B:
1: [ 233  -44 -653   29  308 -334 -370  175  133  258 -212 -241 -589 -160
  -67   51 -119 -588 -336  -64  -96   62  227  202 -236  461  -97 -435
 -224  111  107    5]
2: [-269    7  -96  149 -350   -7  -52  764    8  190  -64 -207   35 -109
 -142 -231    4  -94    2 -126   47   79  268  232  247 -280  -48 -108
 -132  206 -161 -660]
3: [-235  -44  -10  -86  -37  -83  162  240   42  -92  -42  111   93  116
  -58 -108   68   57   81   32  -45  -88   18   92  112  -21  -60   95
  106   38 -129 -174]
4: [  68   61  328  203 -152  363  165 -502  140 -332  414   -7  248  -84
   47  337  -23  508  103  -18   43  -25 -227 -166 -131 -146  -83  -70
   20 -163  349   33]
5: [  46 -100 -402  235  144 -146 -184  122  148  209 -103 -242 -430 -130
  -36   96 -103 -192 -170  -64  -45  -45  163   16  -42  346 -205 -241
 -208   44  285  -92]
6: [   8 -108 -110  241   -3  -35 -106  223   87  155   53 -249 -210 -236
  -87   80  -41 -154 -138 -144   32    3  233   22   24  109 -234 -116
 -159   97  219 -244]
7: [ 401 -129  103   -9  147  152    7 -557   49 -205  188  -31   81  -89
   43  340  -84  156  -23   59 -105   86 -183 -103 -269  147  147 -209
    6 -225  538  401]
8: [-241 -110 -139  196 -231 -114  -53  669  141  220 -195 -191 -293  -34
 -238 -251   98  100   47 -146    1  -63  234  266  282  -42   10  -63
 -168   25  105 -212]
9: [ 295 -102 -165   33  391 -194 -190   69  122   94   20  -48 -314 -178
 -166  105  -82 -357 -159   40  -24  -48  148   90 -196  220    9 -143
   85  -55  241  184]
10: [-336   33  142  296 -262  275   37  128   71   79  119 -138  112 -232
  105   13  -38  244   -4 -160  109  -17  135    5  279 -253 -306    4
 -120  157 -135 -616]
11: [  24   69  169  -16   24   98  124 -168   20 -144  235  141  127  -56
  -27  125   31  149   99  142  -48  -43 -106   -9  -75 -199  -81   74
   89  -45   55 -141]
12: [ -60  -72  -10  185  221  189   51 -333  238  -27   97  -52 -175   19
   56  339  -71  256  -30   26 -142  -96 -104 -273   81  204 -402  -13
 -152  -71  465  118]
13: [ 114 -213 -355 -132  402 -219 -117 -116    2   70 -194  -34 -174  -81
  140   75 -116 -424 -266  -10  -97   20  130   15 -119  483 -113 -159
   25   87    5   79]
14: [ -72  -92 -217   79  -25  -52 -126  324   15  215 -123 -152 -234 -147
  -34  -97   34 -105 -114  -41  -69   70  189  151  115   -3 -123 -109
 -173  124   34 -268]
15: [ -29   22 -307  138   80 -174 -155   81  225  161 -150 -117 -430  -92
  -81   -4  -60  -84  -63 -109   -5 -136  115  216   -4  247  -41 -239
 -155  -24   36  -39]
16: [ 173   -9 -232 -107  173 -118 -238  181   24  142  -84  -35 -285 -189
  -80  -79   40 -283 -184   32  -87  122  142  287 -106  -29   58 -200
  -44   61  -65  -28]
17: [  52  -30  -67  181  -97  231  -18 -464  -21   -8  120 -139   10 -223
  259  231  -70  232  -82  -16  -48   94  -73  -92  -66   43 -178 -188
 -216   23  191 -229]
18: [-396  -27 -111  219   74  -30   88  346  206   51 -100  105 -188  119
  -63 -154   28  278  108  103   16 -271   32   12  271   -9 -181  150
  145  -20  -29 -186]
19: [-257  236  165  207 -320  177  155 -140  243  -90  186  -16   13  -11
  -65  139  -11  437  231 -112   33 -181 -113   75  119 -190 -162  -59
 -193  -68    3 -335]
20: [ 224 -336  399  -13  327  132  270 -549  -78 -258  252  192  302  -60
   94  290  -15  247   86  203  -65  -93 -153 -326  -96  131  -20  278
  324 -222  522  357]
21: [-160 -153   37  -74  222  -13  197 -236   82 -140  -89  242   23  144
   98   -1   34  293  104  143  -90 -196 -136  -51  105  170  -27  170
  207 -136   55  197]
22: [-232  -20  357  -18   37  222  271  -39    1 -165  201  268  284   37
   21   22   97  377  183  208  -57 -103 -119 -115  194 -346 -184  344
  227  -27  -11 -194]
23: [ 420   14 -500  -60  224 -198 -233 -357    5   41   -2 -170 -255 -172
   93  276 -184 -464 -250   20 -122  131    6   69 -456  418   -6 -479
 -204   33  188    9]
24: [ 473 -101 -164  -91  288 -171 -182 -152  -40   11   88  -35 -213 -240
  -83  127  -13 -344 -180   95  -77  104   65  136 -377  158  125 -206
   39  -58  250  209]
25: [-113  -51  260  -36  155  230  275 -147   17 -243  197  302  295  170
   33  106   43  423  198  349 -136  -87 -253 -234   89 -245  -98  280
  286 -127  213   20]
26: [-153   15  -74 -124   94  -42 -117  451  -25  198 -138   81  -31 -143
  -29 -237    9 -232  -74   60  -35   53  202  278  194 -269  -16   13
   79  175 -400 -415]
27: [  -9 -110 -154   38 -110 -121 -130  476   58  180 -158 -164 -237 -112
 -184 -182   69  -87  -55 -106  -38   61  209  297   98  -24  112 -158
 -133   32   79  -99]
28: [ 392 -244 -161 -147  282  -26 -221 -223  -78  109 -122 -116  -84 -243
  116  113 -111 -301 -247   -3 -134  223   91  100 -157  225  171 -287
  -61  -17  227  210]
29: [ 114   83  522   17 -137  302  176 -485  -32 -214  460   61  337 -290
   30  298   30  236   99  -36   31   33  -87  -39  -97 -336 -145   91
   -8  -33   75 -229]
30: [  52  -26  153 -172    9  122   25  -63  -62  -39   45   94  187 -109
   39    5   22   38   16   69  -96  117  -23  129   32 -236   84  -17
   37   11  -71 -123]
31: [ 240    5   72  126  -90  240 -148 -180   33   62  173 -189  -38 -298
    8  203  -54   87  -78  -48  -53  184   16   61  -78 -182    3 -255
 -225  -22  300 -112]
32: [-246   -6  206  -78  -22   90  196  141  -47  -67   80  225  188    5
   -1 -113  125  213  135  165  -54  -64  -24   47  191 -326 -122  274
  169   48 -191 -311]
33: [-180 -178  413  154   52  268  365 -625   24 -167  209  147  235  -41
  208  285    4  576  201   72  -46 -215 -180 -335  184   51 -316  334
   50 -138  322  -29]
34: [  27   41  -34  169  -46   49   -6  -90   93  -80  190  -72  -80 -152
  -20  126    7   84  -44  -34   42  -33   13   25 -129    1 -145 -110
  -36    3  114 -154]
35: [ 406  -48  184 -131  108  160 -158 -303   -6   39  183 -155   46 -348
  -24  308  -78 -249 -170 -118 -116  257   78   81 -152  -82  -14 -239
 -217   15  254   34]
36: [-111  -66  491  -34 -238  224  322 -167   -5 -238  193  141  432   20
  -21   60   60  476  285   12  -13  -65 -144   -3  146 -279  113  175
  111 -148  123  -70]
37: [  99  -16  -19 -270   92  -98  -58  247  -78   45  -63  135    5  -72
 -106 -160   84 -183   -9  139 -122  110   63  297  -20 -230  188  -21
   95   31 -168  -85]
38: [ -20 -121 -109 -363   76 -274  -43  227  -49   81 -251   29  -37  -90
  -46 -187   57 -419 -122 -156  -77   71  224  385   41  137  104  -74
  -20  134 -363  -85]
39: [ 271   92 -171   40   91   55 -320   56   77  176   46 -197 -147 -317
  -34  129 -176 -346 -205  -67  -20  184  146  200 -140  -90   44 -408
 -165   82   26 -222]
40: [  48   41   65 -362  195   90  -27  -59 -177   45  -12  269  169 -130
  128  -81   52 -128  -34  265 -186  171  -31  178   37 -382   30   81
  114  114 -354 -267]
41: [ 173  -54   39 -119   73  -10   -8  121  -66   -1  112   37    3  -94
 -128   30   82  -96  -10  151 -143  119   20   84  -88 -182    8    7
    6    5  175  -55]
42: [ 418   -6    2 -258  376   -3 -149 -347  -55   17  112   42   60 -246
   53  274 -162 -457 -173   93 -141  165   20   50 -258   28   15 -187
    7   30   50   11]
43: [ 188 -103 -107  212   87  149  -87 -319   19   23  157 -194  -79 -232
  137  297 -113   16 -155    2  -52   95    5 -167 -141  148 -218 -197
 -161   13  394  -90]
44: [ -24  -22  -32   59 -226  -43  -19  382   18   51   31 -116  -74  -99
 -182 -104   99   18   27  -47  -24   60  119  217   29 -170   39  -90
 -109   36   83 -232]
45: [  31  104  104  105  -89   57   73 -138  171  -68  219  -55  -76  -69
 -150  227   -2  136  104  -46  -49  -81  -53   22  -62  -50 -151  -76
 -168  -74  250  -96]
46: [-264  -72  190  -81  151  -56  335  -95   23 -144   -1  353  207  168
   30  -40   15  267  272  222  -43 -301 -133  -58  168  -17  -32  340
  316 -113  -96  -90]
47: [ 153   35 -332 -177   65 -189 -227  244 -120  228 -131  -62 -142 -219
    1 -105  -51 -491 -163   54 -105  179  182  318 -112  -60   73 -254
 -119  181 -252 -385]
48: [  12   97 -100 -318  214   90  -61 -339   -3  -32  -40  151   38  -71
  206  102  -29 -137 -143   74 -183  137  -78  117  -39  -47 -133 -125
  -66  119 -311 -132]
49: [-110  -29  227 -187  -75   17   56  524 -192   47   86  168  190 -174
 -124 -289  215  -85   27  142  -32  121  175  258  146 -562    3  255
  191  168 -337 -447]
50: [  -9 -121  -29   27  187 -114   86   57  117  -65    4   85 -113   60
 -117   26   23   58   51   93  -53 -155   -7    2  -13  149  -26   67
  140 -106  214  147]
51: [ -41  -27 -114  -87  -74  -32 -162  512  -85  233 -118  -55 -119 -202
  -80 -250  105 -179  -99   27  -83  181  222  329  136 -314   30  -67
  -87  170 -204 -378]
52: [ 159   64 -323  -29  231 -148  -93 -283   61    0   29  -13 -163 -102
   88  204 -150 -297 -133   52  -64  -33  -11   31 -268  287 -128 -245
  -57   44  -10 -121]
53: [-270 -109  -70  260    6  -81  119  208  205   27  -43  -35 -214   62
 -108  -20   25  232   96  -34   21 -264   66  -31  179  183 -206   94
    4  -56  209  -73]
54: [-163    2   20 -184  179  -30  127    3    3  -88  -29  280   89   72
   47  -84   50   57   63  194  -85  -94  -64   77   72 -102  -47  159
  222   14 -246 -119]
55: [-236  -72  346   17 -130  181  316 -131   28 -194  128  179  274   73
   22   24   99  503  241   76  -36 -134 -142  -63  195 -193  -60  248
  122 -106   82  -92]
56: [  35 -248 -148   99  194 -214   53  101  107   16  -87  -37 -220   47
 -121   35   -7  -19   13   28  -54 -165   65  -28  -20  366  -18   10
   61 -119  386  213]
57: [  47 -199   36  131   47 -107   27  167   16   24   44  -89   -6 -155
  -89   14  -38 -106  -18  -66   71  -82  171   31   -8  131   -1    6
   98  -19  186  -82]
58: [ -73  -40 -172  -47  181  -72   53  181   -6  -36  -29  169    1   99
   -2  -73    6   -1   27  274 -101  -54  -49    1   -8  -39  -27   59
  203    7   -8 -123]
59: [-332  -46 -143  223  -23  -59   48  337   97  132  -34  -41 -231  -51
  -42  -97   74   95   -4    5    4 -152  150   18  208   11 -352  122
  -49  118  -25 -382]
60: [-402   78  284   43 -273  143  282  274   75 -152  114  185  249  110
  -97 -147  134  452  275   67   21 -150  -72   89  267 -402  -52  235
  143  -16 -169 -353]
61: [-229 -160  147  -89  290  -34  256 -143   76 -107  -51  299   54  139
   46    0   48  232  138  163  -88 -255  -83  -95  190  113 -141  327
  260  -99   10  109]
62: [-173 -160  -93  137   46 -285  253   79  135  -87  -74   71  -66  184
 -117   -2  -44  126  218   35   24 -367  -15  -39   30  385    9  109
  152 -159  222   37]
63: [-216  -27   10  -71  173  -34  124  205  173 -101  -28  177  -46  181
 -124  -46   69  121   72  109  -93 -146  -38   20  135  -13 -125  139
  162  -37    7   54]
64: [-321 -166  165   95 -171  134  234   92   69 -121  -36   13  260   94
   61  -40   -5  366  130  -78   20 -100  -14  -53  276    4  -36   93
   73  -32   59 -145]
65: [ 127   60 -261 -108  256  -60 -239  277  -36  167    3   67 -325 -180
  -75 -105  118 -261 -197  236 -152  154  110  208  -98 -235 -126  -55
    5  141 -111 -179]
66: [-234 -120  107  155  -87  260   -9  240  -13  107    6  -69  103 -174
  102  -83   16  201  -60  -16    5   82  128   -6  305 -268 -179   62
  -10  127  -31 -386]
67: [-187  -21  280 -156  -61  168   91  266  -46   55   -1  159  193  -56
  -51 -151  111  166  115   99 -109   65   35  163  305 -475    0  189
   51   56 -171 -290]
68: [ -73   85 -122  167 -251  157 -146  185  148  106   27 -229 -235 -153
  -74   12   66  164  -80 -141  -51  130   76  188   77 -175 -131 -261
 -334   72  107 -241]
69: [ 685 -102 -238 -308  796 -125 -335 -436 -119  130   66  123 -303 -331
   70  262  -86 -640 -358  337 -251  213   33   27 -449  150  -25 -157
  100    7  197  313]
70: [-120  182   61 -141 -134  232 -100  135  -86   96   24   74  216 -218
  130 -120  -18  -28  -39   58  -43  201   49  265  145 -542   11 -107
  -37  196 -496 -608]
71: [ 156  -64  333   18   73  237  223 -601   46 -328  298  148  303  -10
   85  309  -43  396  141  121  -37  -65 -267 -187 -142  -24   49   44
  171 -228  356  218]
72: [ -68 -178  -89   92   34   10   25  231  -63  137  -65  -42  -18  -53
   17  -41  -15   34   13  134 -102   16   76  -41  145  -35  -80   46
  -14   39  200 -236]

[-177  182  240   98  -23  -48  190  -63   91  -61  -29  123  -78  218
  153  125 -237 -209  201  339  -73 -300  -40 -164  100   65] -> 54
[ -86   -2   -4 -102  -30   35 -264  -21   47 -273  -30  129   23  153
   72  -85  318  174   47  -25  330  233 -189  107   49   78] -> 68
[ -68  -70  -33 -156 -152   81 -355   60   60 -199  -16   96   50  124
   67   -8  415  234  -55  -41  303  277 -239   30  -89  183] -> 29
[ -90  -19  158   45   89   -3  266 -139   89   99  -61  -36  -18   13
   72   95 -197 -357  196  163    1 -178    7 -160   56 -104] -> 28
[ 115  116   49 -300  -94   -6 -280   86   73   97  -12   -6  -70   82
   63   -5  252  276 -109  -86   96  265  -67  -17   19   91] -> 38
[ -12  -27 -136 -148   99 -165   63 -123 -131  267    2 -179   11 -365
  -82  145  -28   54  -41   30  -36   16  106   40 -113    4] -> 9
[ -41  -34   41  -35  205  -84  227 -155  -53  204  -42 -131    2 -182
    1   80 -158 -242  145   64   45  -80   37  -49   24 -103] -> 8
[ -93  193  266  -29   90  -38  198  -21  131    0  -82  203   54  172
   19   19 -174 -161   72  184 -180 -162   35 -178  115   97] -> 55
[  91   83  -80 -239  193 -252    5  -38 -228  353   80 -166 -158 -359
   59  206  -38   90   -4  140  -59   46   -6  -14 -143   21] -> 56
[ 110   24  -54 -331  204 -206  -23    5 -243  355   79 -129 -140 -334
   42  214   42   28  -55  112  -65  128  -61  -78 -242  102] -> 52
[ -74   38  -45  133  -35  -49    4 -152   61   57  -72 -230  -29 -109
   61   56  -92   53  178   50  210  -88   70  108  165 -182] -> 16
[ 100  219  154 -406  120 -114  -42   69  -37  142  -10  162  -11   35
  -64  -18  101  114 -114  -56  -83  176   73  -34    5  165] -> 63
[  40  -26  -42 -315  300 -160   86  -31 -215  293   21  -71   27 -275
  -60   90   28  -56  -62  -26  -17  145  -48  -44 -140   98] -> 45
[ 165    4   57 -572  199  -88 -193   51 -262  206   58   83  -99 -158
  -63   40  325   46 -145  -78   35  407  -88  -39 -323  298] -> 4
[  62  143   -3 -125  -29  -44 -194   52  166   -9  -94   39  109  -39
  -52  -56  178  341  -79 -106   85  180   88   87  146  -38] -> 32
[  -1  122  290 -151  131  -25  187  -55  -43  204  -48   51  -54   41
    2   66 -160 -286  114  121  -89  -93   52 -172  -38  136] -> 34
[-229    6  132  264  -28   38  180 -161  157 -138  -89   15   68  138
  101   21 -160 -218  289  165  203 -260  -40  -26  204 -113] -> 50
[ 226  114  134 -533  152  -63 -259  203  -48   77    5  227  -14  -52
  -39   18  381  166 -152  -91   62  426  -46  -57 -187  188] -> 58
[-113  127  -34 -111   95 -169   62  -34   47  -45  -19  175  103  -52
  -41   43   -2  151 -105  144 -208  -25   16  -31   37   95] -> 67
[-249   30  214  212   65   65  270 -130  238 -217 -151  213  213  208
  -11  -63 -162 -277  190  143   13 -231    2 -106  211  -21] -> 37
[  83  263   51 -172  -87 -169 -107   60   33  221   27  -16 -103  -74
   68  129   -1  301  -57  111 -102  -23   84  -25   45   49] -> 6
[ 117  231  -47 -123   68 -257  -77   -2  -98  309   50 -201 -235 -271
  139  225 -111  241   19  236 -129  -30   44  -18  -22  -42] -> 17
[ -39  -70  139 -132   89    1  236 -132    8  207  -42  -29    6  -64
  -31   87  -99 -340   75   58  -53  -67   50 -166  -77   14] -> 10
[-117   87  260   34  221  -19  304  -71  102    5 -100  180  148  102
  -10  -34 -186 -304  174   95  -14 -170    7 -134  163   -5] -> 41
[-126   13   13  150 -120   27 -152  -77  154 -207  -29   25    8  137
  169  -39  148  134  205   51  388  -12 -160  101  203 -115] -> 3
[  13   48  -29   38   82 -151   87 -120  -40  251   11 -231 -115 -242
  119  154 -144  -18  181  133  107 -121   25   12   69 -191] -> 43
[ -99   84  252    8  137  -11  275  -81  101   41  -80  114   41  116
   36   36 -202 -324  161  160  -67 -180   11 -178  100    0] -> 14
[-176   71  161  299 -156   25   58  -27  214 -117  -39   11  -37  175
  257  154 -129 -114  305  306  206 -304 -139 -117  160 -112] -> 62
[ 209  127  142 -516  120  -62 -220  164  -79  154   16  129  -88  -19
    0   48  287  114 -130  -56   25  363  -54  -87 -177  199] -> 7
[  19  208  -48  -98  -22 -162  -79   31   46  162  -33  -93    0 -127
   11  107  -38  311  -80   68  -87   -3   94   24   92    5] -> 19
[-163  -21   23  237 -128   69  -76 -117  203 -209  -93  -14   90   98
   93  -48   76   63  225   29  369  -68  -65  104  221 -145] -> 49
[-186   91  164  233  -69  -12   88  -12  233 -227  -29  173    4  214
  233  108  -80 -114  266  314  149 -259 -151 -117  176 -109] -> 72
[ 110   97   13 -261 -113   -7 -364  157  112  -49  -16   68  -17   42
   67   30  361  343  -83  -66  221  303  -77   35  -13   45] -> 5
[ 172   58   32 -493  285 -193 -102   59 -311  311  100    7 -161 -254
   28  138  173   31  -77   47  -16  278 -121  -72 -289  214] -> 44
[ -11  116 -135 -173   25 -248  -19    4  -70  211   76  -50  -55 -239
   53  205   -1  249 -106  171 -151  -29   -8  -28  -68   44] -> 42
[  25   32  191 -123  170  -39  192    6   30  200  -43   15   -3  -48
   49  133 -113 -280   99  123  -43  -57  -19 -210  -39  -10] -> 47
[ 117  -13   31 -392  259 -110  -34    1 -228  276    7  -34  -41 -277
  -77  102  120  -53  -78   -4  -38  244  -21  -70 -273  189] -> 24
[  47  -96 -100 -401  263 -116  -58  -18 -154  110   -1   79   93 -282
 -143   32  251   53 -188  -60  -61  325  -48  -20 -252  172] -> 31
[  96  -52   25 -410  294  -94   30  -28 -196  253   -5   -1   10 -243
 -108   49  126 -109  -91  -63  -38  258  -17  -71 -224  153] -> 59
